[ 19  10   7  -4 -15  16 -12  -4   1  -2   4  -2   9   8   1   2   4  -6
 -12  -2   8  -2  12  -7   4  -2   7   1 -13  -1   1  -1   1  -4  -2   0
   1  -5  -1   0   5  -9  -5  -1  -8  13   1   1   7   4   5  -6  -8  -1
   4   1   6   3  -1  -2   0  -7  -3   4  -3  -9  -2  -1   4  13  -2   2
  -4  -5 -15   1  -3  -5  -5  -3   8  -5  -8   3  -1  11  -4  10   2  -2
   1   2   0  10   4  -9 -14   0  14  -3  -2   4  -7  -7 -14   4 -15   0
   1 -12   1  -2  -2  -3   1  -4 -11   9  -3   5   3   9  -1  -1   0  11
  -4   3   1  -6   8   1 -11  -1 -50   1   4   7   4   8]	nedun/Vope
[ -7   0  -2   1   7   7  -1  -7  -3  11   3 -13  10  -3 -14   2  -5  25
 -11 -12  -2  -4  -4  11   6   6   2  -5 -10  -6  -4  -1  -6   0   0   2
  -5   3   2  -1   9  -4  -1  -4   5 -13  -3  -4  -5  -7  -2   8   9   2
   4  -2   2  -6   2   6   7  -7  -3  -1  -6   7   0   4   4  -7  -7  -2
  -2  -2 -13  -2   0  -3   4  -1  -2   5   4  -3   2   0   2  -6   0   1
  -5  -5   4   8  -3   1  -3  -3   2   2   3   1  -3 -15  -2  -1 -19   0
  -6  -4  -3  -1 -20   3   3  -7  -1   2   3   2  -1   4  -4  10  -1   3
   3 -11  -2  -8   4  -3   3   6  -5 -22  -5  -1  -2   0]	kek/vomi
[ -1   5   4  -4  -1  -9  -2  10   9  -7  15  18  -7  -6  -1   1   6 -21
   5   9   6   6   5  23   0  -2  -6   0   6  17   8   3  -4   4 -12   5
  -7   9   0   0   7   5  -9  -2 -13   0  -2   1   0   7 -22   1  -2  -6
  -6   4  -5  -5  10   7   0  -1   2  -6   9  -2  -7  14  -5   5  -2  -3
   5  15   7   1   9   2   8   1  -4   3  14   3  -2   0   1 -11   0   5
  -1  -9  -2  11   2   2  20  -1  -1  -8  -1 -15  -8   4  -5  -5  19   4
  -6 -22   4  -8   2  -5  -6   0   2 -10  -1  -1  -1   0   0  -2  -2  -8
   9   1   0   5   0  -2   8  -1  22  12   8  -4  -4  -4]	Fim/gib
[ 12   4   8  -4  -8  18  -1  -8   0   4  -4  -6  -3   8  -1   2   2   1
   1   2   7  -5  11   9   4  -3  -1  -5   6   1  10  -2  -5   0   1   1
  -3  -1  -1   5   2 -11  -6  -5  -3 -11   1  -9   7  -2  10  -8  -5  -9
  -1  -2   5   0   1   3  -1 -12  -3   2  -9  -5  -3   5   7  15   6   3
  -7 -11 -16  -1   2  -3  -2   1  10  -2  -3  12  -3   6  -4   7   5   3
  -4   2   1   5   0  -3  -7  -1   7 -14  -7  12  -3 -11 -22  -5 -13   0
  -2  -6  -5  -7  -8  -4  -4  -7  -6   9   6   5   0  20   1 -11   2   6
   1  -5   4  -7   7  -4  -8   3 -18 -13   0   8  -6   8]	nedun/Tidif
[  5  -6   6   9   3   0  10   5  -9  -4  24 -19  -2   9  -2  23  -6  38
 -20 -17 -10   3 -16 -22 -10  -5   3  -3  11  -2 -20   5 -13   8  20 -14
   3   6   3 -10   7   3   4  -5   7 -14  -3  -2   3  10   4  14  -6   2
  -3   3  -8   4   4  -9  -5   1   1   9  -5  13  10   7  -1 -15  -2  12
   1  13 -11   7   3  -3   9   3   9   0  11  11   4  -1  -1  -4   1 -17
  -5  -9  -5  -2  -1 -14 -18   2  -4  -4  -8   7  -6  -8  -7  11 -14   3
  12 -24   4   2 -18  -3  -8   1 -10   6  -3  -6   1  -3  -2  15  13  16
   3   0  -7  -7   6   0 -13   5  18   3   0   7  -7   8]	kek/daz
[ 23   8   3  -4 -14   8  -4   4   6   2   9   1   2   1   8   1   0 -14
 -13  -1   3  -3  13   1   1  -3   2  -2  -9   8   5  -2   1   3  -5   1
   3  -3  -6   5   1 -12  -6   1  -4   5  -4  10  10  12   0  -8  -7   2
   5   2   4   4  -3  10  -1  -1  -1  -9   3  -7   1   9   4  16  -9   9
   2  -4  -6  -1   2  -3  -9   2   6  -2  -1   5  -1   7  -3  -1   0  -7
   5  -3  -1   5   1 -19 -13   4  11  -9  -3  -5  -2  -2 -13  -4   3   4
  -1 -10   2  -3   0  -4  -3  -3  -1   3  -3   1   1  15  -2  -3  -5   1
   3  10  -1  -2   1   4  -9   5 -49   8   6  18   7   6]	nedun/Tidif
[  2   3   8  -5  -9  19   2  -9  -2   2  -2 -10  11  19  -2   2   0   2
  -6  -5  -6  -7   4 -13   3  -5   4   2  -2   3  -8  -1  -4  -2   6  -4
   4 -14   2   0   9 -13  -5   1  22   0  -2  12   9   0  20 -13   0  -2
   3  -7   0  -3  -9   1   5  -8  -5   6 -18  -7   0   7   6   6  -7  10
  -3 -21  -5   0 -10  -6 -13  -3   7   3 -10  12  -8   5  -4   0  -1 -10
  -3   0 -10   9   5   5 -22   2  16   0  -6   7   5 -12   1   7 -15  -3
  -1  -7  -3  -5 -15  -7   5   0  -4   8   4   9   0  22   1  -3  12  16
   7   2   6 -11   6   1  -5   8 -34 -20  -3   3   1  11]	nedun/Vope
[-12   1  -3  -2   8   5   2   7   7   4  -1  -3   9  10  -5  11  -1   7
   2  -2   2   0   2   6   3  -1   2   0  11   5  -2   0  -3  -3  -3  -1
  -6   0   1  -3   5  -6  -2   0  -3  -6   6  -2   5  -5   2   6   5 -12
  -1  -5  -4  -6   7   4   3 -11  -1   5  -7   2   0  14  -1   3  -2  -4
   6  -8   0  -3   3  -2   4  -1   5   4   2   7   3  -3 -10 -10   2 -10
 -10  -1  -7   9   3   0   5  -3  -1  -6   2   1  -5  -9  -1   3   0   9
  -9 -16  -2   0  -8  -3   6   0   0   2   7  -1   3   5   3   6   4  -7
   7  -1   1   0   0  -2   9   4   6 -10  -4  -5  -3  -1]	Fim/Pebal
[ 11   9  -1 -12 -18  16  -3   2   4   6 -16 -14  10   4   2  -3   4 -13
  -3  -5   6  -5  19   9   9   2   6  -6 -23   7   3  -4   0   0  -7   2
  -3  -2  -1   9   8 -11  -8   5  -8   0  -1   7   9   3   6  -8   1  -7
   4  -5   6  -2   0  13   2 -18  -5   0   1  -7  -2  15   9  22  -7   1
   2 -13 -18   0  -2  -3  -1  -2   4   2   1   8   0  12  -7   0   4   0
   0   5  -3   8  -1  -5 -17  -4  16  -7   7  -3 -12 -13 -19  -5  -8   2
  -6 -16  -2  -7   0  -3   1  -8  -5   5   1   4  -1  25  -3  -3  -5   1
   0  11   0   2   5   0  -4   4 -50 -10  -1   7  -1  11]	nedun/Tidif
[  2  -5  -2   2   7   2  -2  -1  -6   1  11   6  -4  -5  -5   9  -2  11
 -12  -2  -9   2 -12   2  -2  -2  -1  -1   7  -2  -6  -3  -2   2  -3   6
   1   1   6   0   0   1   3  -2   0 -10 -14  -3  -3   1  -4  19 -10   1
  -1  -2  -4   2   2   0   7   8  -2   5  -6   4   6   0   0 -13  -7   4
  -4   9   6   1   0  -2   6   7  -1   2  -3   2   2  -6  -1  -7  -3  -2
  -1 -13   0   0   2  -3   4   1  -5   7  -4   7   5  -3   4  10  -2  -3
  -2  -5   0   1  -1   0   1  -7  -1  -2   4  -1   0  -1   4  14   1  -2
   2  -2  -3  -6   0  -2   0   3  14  11   0  -2   0   0]	kek/vomi
[ 18   7   6  -5 -13  15  -6  -9   1  -2  -4   7  -1   6   2  -3   4 -21
  -4   1   4  -5   3   3  -1  -5   1  -4   3   3   6  -5  -4  -4  -7   3
   3  -7   0   8  -3  -9  -4   4   1  -3   1   3   7   1  11 -23 -10  -3
   6  -4   8   0  -3   1   1   4  -2   0  -5 -12  -3   1   4   7  -2   6
  -5 -12  -7  -3  -3  -1  -8  -1   9  -2 -16   8   1   6  -3   7  -4   4
   2   2   2   3   1   0  -1   2  12  -1 -16   2   7  -5 -14  -2  -8  -1
  -6   2  -4  -2   0  -6   1  -8   1  10   1  10   2  16   0  -9  -1   3
  -4  -1   1  -5   7  -5  -6   7 -40   1   4  18   3   6]	nedun/Vope
[  4   0   3   4   5   9  -1  -5  -5   2   9  -7   3   0  -9  11  -5  15
 -24 -13  -6  -2  -9  -1   2  -6   4  -5  -3  -6 -12   1  -4  -3   2   1
  -2   1   3  -6   1  -4  -2  -7   1 -10  -4   3  -1   4  -5   8  -5   4
   0  -3   0   0   4   1   3  -3  -1   4 -11   3   5   2  -1  -9  -8   2
  -1   5  -6   0   0  -9   2  -3   3   3  -2   3   5  -1   2  -8  -1  -7
  -4 -10   1   5   1  -6  -5   3   5  17  -4   4   4  -4 -10   8 -19   0
  14  -8   3   4 -27   0   3  -9  -5   2   2  -1   0   0   0  12   7   5
   4  -8  -3  -9   3  -4  -3  11 -12   0   3   5  -4   4]	kek/vomi
[ -7  10   3  -7  -1   1  -4   3   6   2   0  10   3  -1  -7   1   5  -9
  12   4   8  -5   4  22   8   3  -4  -3  -5  10   6   0  -5   2 -10   8
  -8   2   0   4  12   1  -8  -2 -11 -11  -1  -4  -1  -2 -11  -2  -3  -8
  -1   0  -1 -11  10   7   4 -10  -2   2   0  -3  -7  19   2   6   4 -16
   2  -1  -8  -2   4   0  -1  -4  -2   2   6   7  -2   4  -2  -9   1   4
  -3  -5  -1  20   2   8  16  -8   8  -1   5 -10  -7  -4 -11  -2  -6   2
 -10 -20   0 -11 -10  -7   1  -5   1   0   2   4  -5   9   0   7  -1  -4
   7  -4   5  -3   6  -7   7   5  -3  -4   5 -10  -3  -4]	Fim/gib
[ 15  12   7   2 -13  17  -2   2  -1  -2  -3   2   4   8   0   5   5 -12
 -11  -8   5   2   8  -3   5  -4   4  -1 -12  -7  -4  -1  -1  -3  -5   5
  -2  -4  -1   3   2 -13   0   9 -12  -5   5  -2   6   3   4   4 -10  -5
   1  -1   5   4  -1  11   3  -4  -1   5 -11  -4  -3  -2   5  14  -2  -2
   5   2 -13   0  -8  -8   6  -3   5   1 -14   4   0   6  -8   8   0  -2
   1   0   6  10   5 -10 -11   4  14   8  -8  10 -12 -11 -13   5 -18   5
  -2 -10   2  -2   3  -2  -4  -4 -16   0  -1   4   1  10   1   1   2   6
  -1   0  -6  -5   8   1  -8   5 -44  -6   6  -1   3   1]	nedun/Vope
[  7  -1  -6   1  15   8  -1  -3   1   8   8  -4   9   0   0   0  -2   7
  -7 -10  -6   1   4  -1  -1  -2   5  -1   3   3  -4  -4   1   1  -2   0
  -4  -3   2   0  -1 -15   2  -2   4  -2   3   4   4  -4   3  14   6  -5
   5   1  -2   2   1  18   9  11  -2   0  -9   0   5   2  -3   6 -11   8
   2   0   3  -6   1   0   2  -1   0   4  -1   1  -3  -5  -7 -18  -2  -7
   2  -4   5   7  -1 -15  -6   1  -1  -7  -6   7   5  -5   3  -4  -2   5
 -13   0   0   4 -18  -6   2  -6   1  -3   5  -1   0  11   0   1   2  -8
  12  -4   1  -1  -3  -2   4  10  -8 -20  -5  13  -2   1]	kek/vomi
[  0  -3  -3   2  11   0   0  -2  -5   6  16   0  -1   0  -9  10  -4  17
  -8  -8  -4   2  -6   3  -5   1  23  -3   3  -3  -5   3  -3   4   0   1
  -7   3   1  -9  -6  -1   2  -6  -2 -12  -5  -7  -2   1 -10  16  -3   1
   0   4  -1   1   7  -1   8   8   0   3  -3   9   6   4  -4  -9  -5   1
   1   9  -1   3   4  -1   8   3   0  -1   9   2   6  -4  -1  -9   0  -8
  -6  -9   6   5  -1 -14   0  -1  -6  -2  -5   2   0  -6  -5   1  -5   3
  -1 -10   4  -1 -18  -3  -2  -7  -2  -1   1  -1  -1  -2   0  20   0   5
   3  -4   0  -8   0  -4   2   4  15   4  -3   4  -4  -4]	kek/vomi
[ -5   7   3   0   5   5   1   4   5   3  -1  11  -1  -1 -10   4   2  -8
  10  -3   8   0   6  21   5   0  -2  -5   2   4   5   0  -3   0  -7   8
 -10   7   1   3   4  -3  -2  -4 -11 -13   1 -10   2  -4  -6   3  -2 -11
  -4  -6   0  -5   9  10   5  -2  -3   5  -5   1  -4   9   2  10   1  -8
   4   3   0  -3   6  -1   8  -4   4   1   0   8  -3   1 -10  -7  -1   5
  -5  -6   0  15   3   2  16  -5   2  -1   0  -1  -7  -3  -8  -2  -4   4
 -10 -16   0  -6 -12  -4  -2  -5  -5  -4   4   3  -2  10   1   5   1  -9
   7  -5   2  -2   3  -6   8   8   5  -4   2  -7  -5  -2]	Fim/gib
[  0   4   2   2  13  -2  -1   2  -2   0  11  11   1  -5  -6  10  -1   2
   6   0   6   0  -2   7  -8  -4   2  -1   5   1   5   2  -4   3  -5   6
  -5   4   0  -7   3  -4   5  -4 -10  -5  -2  -5   5  -4  -5  12  -4  -5
  -3   0  -4  -1   6   3   4   6   1   4  -6   1  -3   7  -3   5  -1  -7
   4   9   5  -1   7  -4   6   1  -1  -2   7   3  -1  -3  -5 -10   5  -5
  -4  -8   4  12   0  -8   9  -2 -11   1  -2  -1   2  -5   2  -1  -6   3
 -11 -14   4  -1 -14  -6   0  -4  -2  -4   2   1  -3   2  -2   7   0  -7
  13  -7   1   1   4  -3   7   4  17   0  -1  -4  -3  -8]	Fim/Pebal
[ 10   6   1  -5 -11  16   0   0   2   1  -1 -10   6  12  -2  -1   3  -4
  -6  -5   0  -4   9  -2   5  -2   4   0  -6  -1  -3  -7  -4  -3   1   1
   0  -3   2   5   4 -11  -1   0 -12  -3  -1   6   5   2   6  -6  -3  -3
   3  -4   5  -5  -2   7   1  -5  -5   0  -6  -8   3   5   5   8  -3   4
  -2  -7 -12  -2  -4  -3  -2   2   7   2 -10   3  -4   4  -5   2   2  -3
   0   4   2   6   1  -3 -11   2  16   3  -5   5  -3 -11  -9   4 -12   2
  -2  -2  -3  -3  -2  -6   1  -3  -5   2   2   6   2  14   1  -3   5   6
   1   0   2  -6   5  -2  -7   0 -38 -13   1   7   4   1]	nedun/Vope
[ -3   1   3  -1   1  -4  -3   4   4  -4   6   8  -4  -4  -4   2   2  -3
   6   8   4   4  -3  21   3   1  -5   0  10   8   3   1  -7  -1  -4   2
  -5   8  -3  -5   1   5  -4   1  -8 -10   1   5  -1   0 -16   0  -5  -5
  -5   1  -1  -3   9   1   1  -3   3  -1   3  -2   0   9  -1  -4   2  -4
   1  12   1  -1   4   2   9   0  -1  -1   6   3  -4  -2   0  -8   3   4
   0  -7   0   8   4   4  11  -2  -3   7  -1  -5  -5   3  -5  -6   4   4
  -6 -10   0  -2  -1  -2  -5  -2   2  -3   2  -2  -3  -1   1   1   4  -4
   6  -8   0   1   3  -3   5   1  25   0   4  -3  -6  -4]	Fim/gib
[ 12  12  15   1 -14  18   3   2  -1  -6  -1  -2   4  17   2   0   8 -11
 -10  -2   6   0  11  -7   1  -7   4  -2  -3  -3   0   0  -5  -4   4   0
   3  -9   2   1   4 -11  -2   4  -5  -2   4   1   8   7   6 -10 -11  -2
   0  -2   2   6  -2   7   0  -7  -1   2  -7  -9  -3  -1   5  18   4   3
  -1   3 -16  -3  -5  -5   1   1  12  -1 -17   8  -2   9  -7  21   2  -2
   1   3  -2   6   5  -2 -11  -1  21   4 -14   8  -9  -7 -14   6 -17  -5
  -1  -4  -1  -6  -1  -4  -6  -1 -17   4  -3   3   1  17  -1  -9   7  10
   0  -1   4 -10  13   3  -9   2 -41 -12   1   8  -1  10]	nedun/Vope

[  4   1  -7  -3   5   0   2   2   4  10   6   1  -3   1   3  -1  10   4
 -20  11  -1  -2 -15 -31   3  -7  -2   3  -8  -8   0 -14  10   8   4   3
   2   5 -37  17   5   5  10   4   0  12  -7   2  -4  -5  -1  -4   4  -2
   6   0   0   1  -6   6  30  11   7   7   0   5 -15   5 -12   5 -10  -1
 -34   7   3  -9   0  -2   4  11  12   2  -7  -5  -1  -3  -1   8  -1   6
  -4  -3  -2 -12  -1   3 -18  28  -4   1  -8   4   1   4   3   3   0   5
   3  -4   9   0   7  -2   7  -3  -2   5  -6   4   3   3  -7   0   7   3
   3   7   6   2   5   7  -5  -5   4   2   2  -5   7 -13]	lizes/<62>
[ -8  -8   0 -11  -4 -12  -4 -13   0   9   2  -9   1   0  -9  -5  10  -2
   4   1  -7   4   7  -6   5   7  -4   3 -26   8   0  -9  -2   6  16  -6
   7   1   4   6   3   4 -13 -15  -4 -10  -2   3   8 -10  -2   8  -3   5
  -1  -7  -1   1   1   0 -22 -15  -7   0   2  -1 -40   5   7  -1   6   7
  40  -1 -12   0 -14   2   0   5  12   6  10  -5  -4  -3   0   2   9   6
  10   3  11   7  -4 -13 -12 -40  20   3  10  -2  -4  -2  -1   3  -2   8
  -9  -2   3   3   1 -10  10  -7  -1  -2  -1  -8  -6  -5  -1  -2   4  18
   8  -1  10   2 -16   4  -7  -1  -5  -7  11   3  33  -6]	nin/<65>
[ -1  -5   6 -17  -4 -11  -3 -13   0   9   1  -2   3   2  -8  -1   6   2
  -4   1  -5   0   9  -8  -4   3   1  -4  -8   7   2 -11  -1  -1  11  -2
   8   0  -7  11  -1   2 -12 -13   0  -7  -3   1   5 -10   1  14  -3   0
   3 -10   2  -1  -4   8 -22  -6  -6  -1   0   1 -36  12   5   4  -4  -3
  40  -1  -5  -3  -7   0   2   7   6  11   7  -5  -1  -4   0   2  -3  10
   4   2   7   7  -3  -7  -1 -40  20  -2   8   0  13  -3   1  -1   3   1
  -5   1  15   3   6 -13   8  -8  -2   5  -5  -7  -7   1  -5  -5   1  19
   2   1  10   1  -7   7  -9  -4  -4  -3   4   2  32  -5]	nin/<65>
[ -1 -10   1 -11   0 -12  -2  -6   1   9   9   3   2  -5  -3   0  11  11
  -9  10   1  -3   5 -16   2  -4 -11   6 -11   1   2  -3   2   2  25  -9
   0   3 -17   3   1  -3  -9   1  -3 -19  -4   3   3 -11   2  -4   5  -4
   3  -5  -2  -2  -2  -2 -12  -5  -8   2   3  -3 -37   3   1   2 -13   4
  40   2 -15  -8   7  -6   6  11  -5   9  -1   1  -8  -2  -3   4   1   7
  -1  -2   2  -2  -2  -3  -4  -8  13   1   1   9   0  10  -1  -3   2  10
  -8   2   5  -9   2  -1   5   0   1  -2  -1   0  -9   5   1   4   3  19
  18  16   5   6  -8  -3 -11  -8  -3  -4  16  -4  32  -4]	nin/<65>
[ -3   0   1  -3   0  -2  -3  -1   6   7 -11 -19  -6  18  22  -3   1 -13
   6  -6   0  24  -4 -22  -4   2  11  -5  -8  -2   1 -28  -5   4  -4  10
   4  -2   3  11   9  18   0 -19   1  14   7   4   8  -2  -3  13  -1   9
  -4 -10  -3   0   4  -1  17  -4  -4   5   2   1 -32  -5 -11   2  -4   3
 -35   2  10  11  -1  10  -2   3  40   5  11 -13   6   5   4   1   4   6
  29   6   6  -3  -2  -8 -19 -40  16   0   7   1 -22   4   3   4   0  -5
 -20   1   6  11   9 -17  22  -7   1  -1   0  -3  21  -6  -9 -15   2  -7
   7 -16   0   1   7   6   5  12  -1   4   6   4  12 -17]	lizes/<62>
[  0  -5  -6  -6  -4  -2   0  -4  -1  10   3   2   1   0  -4  -3   7   2
   0   7  -1   3   3  -8  -4  -2  -3   4  -5   4  -4  -4   9  -3  19  -5
   4   2 -18  -1  -1  -1  -6  -2   5 -13  -1   3   1  -6  -4  -1   5   4
   9  -1   0   0  -1  -4 -11  -9  -6   0  -1   0 -21   1   4 -11  -3  -3
  20  -9  -6   0   7  -1   4   0  -9   4   6  -5  -2   0   3  -2   0   5
  -2  -2   2   0  -6  -8   2 -15   2   0   2   1  14   3   0   2   0   7
  -5  -4  -5   3   6   2   3   0   0  -1  -4  -7  -6   0   1   2   3  16
   5   5   7   6  -2   3  -8  -1   1  -7   6  -3  24  -9]	nin/<61>
[ -1   1   0  -6  10   3  -2   5   4  13  -2  -2   1  -3  16  -4  -1   3
  -3   6   2   5  -9 -23  -3  -6   4  -1  16  -5   2  -6   5  11   1   0
  -1  -2 -32  11   4   4  -2  -1   0   3  -1   1   0   2  -7  -3   3  -4
  -2  -2  -7   2  -1   0  22  -1   7   7   2   5  -3   7 -10   5 -16   1
 -40   6   4  -1   1   2   3   3   1   6   0   1  -1   7   2   1  -3   5
   7  -2  -4  -7  -3   2  -5  19  -1 -16  -8   5  11   6   0   2  -2   1
  -4  -4  -1  -2   1   8  13  -2   4   0  -7   0  17   3  -5  -2  -2   7
   8   3   1   0   1   4  -4   2   0   2   7   0  12  -9]	lizes/<58>
[ -2  -4  -3  -6  -1  -3  -3   1   4   6  -9  -7   2   1  -7   4   1  -4
   7   1  -5   6   4 -18  -3   4   2  -3   7   4   0  -3   9   3   4  -3
   5   0  -7  10   0   3 -11 -11   2 -10  -4  -1   4   0  -2   1  -3   5
   0  -5   2  -3   6   1  -2  -5  -8   0   2   0 -21   2   2   0 -11   6
   3  -1  -2   2   1  -2  -1   4   7   7  10  -3  -3   6   1  -1  -4   0
  14  -1   6  -3  -1  -4  -8 -30  14  -1   5   5  -6   3  -4   0   1  15
 -10   1   5   1   3  -2  19  -6   1   2   0  -5   1  -4  -6   2   4  13
   8   2   7   1   2   2  -2   0  -6  -3   2   4  27  -7]	nin/<61>
